Here is a tiny trained network, its code and every weight. The questions are about switching its units off for an input and a class, where a switched-off unit gives its printed mean instead of its output.

import numpy as np


def w(rows, s, z=0):
    codes = np.array(rows[::2]) - 128.0
    scale = np.full(codes.shape[1], s)
    scale[-1] = z or s
    return codes * scale


def norm(h):
    return h / np.sqrt((h * h).mean(-1, keepdims=True) + 1e-5)


def f(y):
    return np.maximum(y, 0)


def log_softmax(a):
    a = a - a.max(-1, keepdims=True)
    return a - np.log(np.exp(a).sum(-1, keepdims=True))


def net(x, mask):
    res = np.array(x, float).reshape(1, 6) / 4 @ E
    u = 0
    for l in range(2):
        y = f(norm(res) @ A[l][:, :-1].T + A[l][:, -1])
        res = res + np.where(mask[u : u + 8], y, B[l][:, -1]) @ B[l][:, :-1]
        u += 8
    return log_softmax(norm(res)[-1] @ U[:, :-1].T + U[:, -1])


A, B = {}, {}
E = w([
[122,187,193,33,109],'x0',
[131,133,125,131,131],'x1',
[231,155,150,169,2],'x2',
[219,74,103,66,238],'x3',
[131,140,121,131,135],'x4',
[128,114,139,133,122],'x5',
],0.0031)
A[0] = w([
[78,124,94,107,106,85],'L0N0',
[152,190,107,145,57,158],'L0N1',
[138,183,207,75,139,199],'L0N2',
[170,71,56,99,166,122],'L0N3',
[173,91,139,111,114,99],'L0N4',
[31,162,162,160,112,99],'L0N5',
[187,143,204,79,190,4],'L0N6',
[254,115,117,100,102,45],'L0N7',
],0.0068,0.0023)
B[0] = w([
[98,167,125,183,110,160],'L0N0',
[226,88,143,126,100,236],'L0N1',
[144,138,205,63,100,252],'L0N2',
[181,101,144,155,159,215],'L0N3',
[115,159,151,189,159,171],'L0N4',
[162,156,193,179,171,232],'L0N5',
[86,84,66,47,92,196],'L0N6',
[3,223,163,180,146,234],'L0N7',
],0.0069,0.0038)
A[1] = w([
[188,245,167,129,144,152],'L1N0',
[164,130,115,133,32,104],'L1N1',
[38,164,74,232,147,8],'L1N2',
[75,182,154,192,29,171],'L1N3',
[115,91,186,254,121,10],'L1N4',
[235,242,149,209,109,126],'L1N5',
[75,215,200,53,17,26],'L1N6',
[69,58,59,18,65,183],'L1N7',
],0.0054,0.0011)
B[1] = w([
[88,147,198,161,162,227],'L1N0',
[188,32,48,148,103,172],'L1N1',
[142,203,68,205,45,193],'L1N2',
[199,89,96,2,186,235],'L1N3',
[47,189,96,111,115,223],'L1N4',
[59,92,29,92,103,255],'L1N5',
[164,129,171,207,191,251],'L1N6',
[48,108,10,103,69,159],'L1N7',
],0.0054,0.0048)
U = w([
[54,191,78,204,105,250],'0',
[94,188,252,115,163,190],'1',
[167,56,53,140,16,67],'2',
[227,115,203,123,33,80],'3',
[158,46,107,168,222,28],'4',
[75,87,119,17,132,62],'5',
],0.013,0.0022)

Each question gives the input, the list of numbers given to net, and the class t.
The units are the neurons (one row each of A and B). Each row of codes is followed by its name. A weight is (code - 128) times the scale printed after its matrix; where a second scale follows, it is the last column's (A, B and U).
mask holds one flag per neuron, layer by layer. A switched-off neuron (its flag False) gives its mean, the last column of its row in B, instead of its output. The means were averaged over made-up inputs and are rounded, as every weight is.
A unit's drop is (log p(t) with every unit on - log p(t) with that unit switched off) / (log p(t) with every unit on - log p(t) with every unit switched off).
The circuit of an input: a set's keep is (log p(t) with only the set's units on - log p(t) with every unit switched off) / (log p(t) with every unit on - log p(t) with every unit switched off). Starting from the 12 units with the biggest drops (on a tie, the unit counted first), units are removed one at a time, each time the one whose removal leaves the highest keep (on an exact tie, the one counted first), for as long as the keep stays at least 0.8.
units of the circuit, in order: the units of the circuit, biggest drop first
most important unit: the unit with the biggest drop
top k neurons: the k neurons with the biggest drops, biggest first
top k neurons in layer l: the k neurons of layer l with the biggest drops, biggest first
drop of u: that unit's drop, to one decimal
input [-7,-7,7,5,-3,-1], class 0: most important unit	L0N7
input [7,-1,-4,1,5,5], class 5: top 3 neurons in layer 0	L0N6; L0N7; L0N5
input [1,5,1,-8,7,5], class 3: top 3 neurons	L0N1; L0N7; L0N5
input [0,5,1,3,7,-4], class 0: units of the circuit, in order	L0N7; L0N2
input [4,4,7,1,1,3], class 1: top 3 neurons in layer 0	L0N7; L0N4; L0N6
input [2,-7,6,1,-8,8], class 1: top 2 neurons in layer 0	L0N7; L0N4
input [0,-6,2,-2,5,4], class 2: top 2 neurons	L1N5; L0N2
input [8,1,1,-6,8,4], class 3: top 2 neurons	L0N7; L0N1
input [-1,7,-5,-1,-4,6], class 0: units of the circuit, in order	L0N2; L1N2
input [4,6,-2,2,8,0], class 5: top 3 neurons	L0N6; L1N7; L0N2
input [2,-8,1,-5,4,7], class 3: top 3 neurons	L0N1; L0N7; L1N1
input [-4,1,6,1,-3,1], class 0: top 2 neurons	L0N7; L1N4
input [0,7,5,-3,4,7], class 2: top 3 neurons	L1N5; L0N2; L1N1
input [6,3,4,-5,5,2], class 3: units of the circuit, in order	L0N1
input [-6,5,2,0,8,-3], class 2: top 2 neurons	L0N5; L0N7
input [8,6,1,-2,6,-3], class 3: top 2 neurons in layer 1	L1N4; L1N1
input [4,4,-3,2,-5,1], class 5: top 2 neurons in layer 0	L0N6; L0N2
input [-3,0,8,-7,-4,8], class 2: drop of L0N2	0.2
input [-6,0,2,6,-6,3], class 0: drop of L0N7	0.5
input [-4,5,6,3,4,-8], class 0: units of the circuit, in order	L0N7
input [-6,-3,7,5,-7,1], class 0: drop of L0N7	0.4
